After every row comes one of two labels: whether the row has a hidden trait. Each part has its own trait and labels.
(in the rows, 128 means zero)
[81 103 140 128 138 132 125 119 118 120 147 142 111 118 137 110 137 137 126 121 140 121 129 132 118 146 133 140 128 128 124 120 128 105 145 142 180 129 114 117 138 130 116 132 133 123 118 178 114 105 138 134 135 136 139 144 136 135 135 128] -> Y
[96 117 132 131 213 132 126 131 122 128 125 138 117 114 130 120 134 128 122 116 165 111 126 131 157 119 131 130 105 116 113 118 126 114 134 134 161 132 102 106 119 124 102 129 130 115 128 151 131 125 122 130 118 129 127 129 148 134 117 128] -> K
[125 125 126 130 145 129 128 132 127 127 130 132 127 121 129 127 131 128 126 129 134 125 133 130 133 132 131 131 122 129 124 125 127 122 129 130 142 129 119 124 125 128 122 128 130 125 126 137 130 124 126 129 124 128 125 129 131 130 124 129] -> K
[81 105 138 127 118 134 120 123 120 131 152 140 121 116 132 108 135 143 126 124 144 118 132 128 120 160 135 152 130 121 124 115 129 96 144 128 165 125 114 115 130 130 125 129 138 118 112 179 121 94 132 133 133 135 134 142 122 133 136 134] -> K
[55 100 147 121 157 133 114 137 105 137 155 145 131 113 131 97 131 147 127 121 170 120 123 125 138 144 128 164 129 108 115 103 127 84 142 106 222 113 105 86 115 127 126 125 133 119 110 151 136 105 132 124 146 138 125 114 115 130 142 138] -> K
[79 122 134 130 200 134 122 124 125 129 142 139 118 121 132 126 133 124 124 113 160 110 121 133 160 105 123 128 103 121 116 114 127 118 128 133 174 130 110 95 122 121 109 130 129 116 128 134 128 130 123 129 129 130 125 124 139 131 121 128] -> K
[76 108 132 132 130 133 114 121 122 130 148 142 117 121 133 106 138 140 127 120 141 119 132 131 118 158 140 142 129 124 120 118 128 97 141 135 176 128 113 124 134 131 117 131 137 115 106 163 119 98 134 135 127 134 135 144 129 135 132 132] -> Y
[91 100 139 118 161 130 127 128 117 115 141 144 113 113 133 114 131 138 123 117 154 126 137 133 133 138 131 148 132 130 117 124 130 115 146 146 212 129 108 119 138 124 108 126 135 128 127 197 116 106 136 133 126 137 157 151 146 142 129 128] -> Y
[84 112 131 133 153 136 121 119 122 123 146 143 113 123 132 114 143 132 126 122 121 119 121 132 119 149 133 152 120 138 126 118 127 108 136 128 162 120 118 114 135 133 118 135 129 125 118 146 122 113 133 135 132 131 123 131 133 130 128 131] -> Y
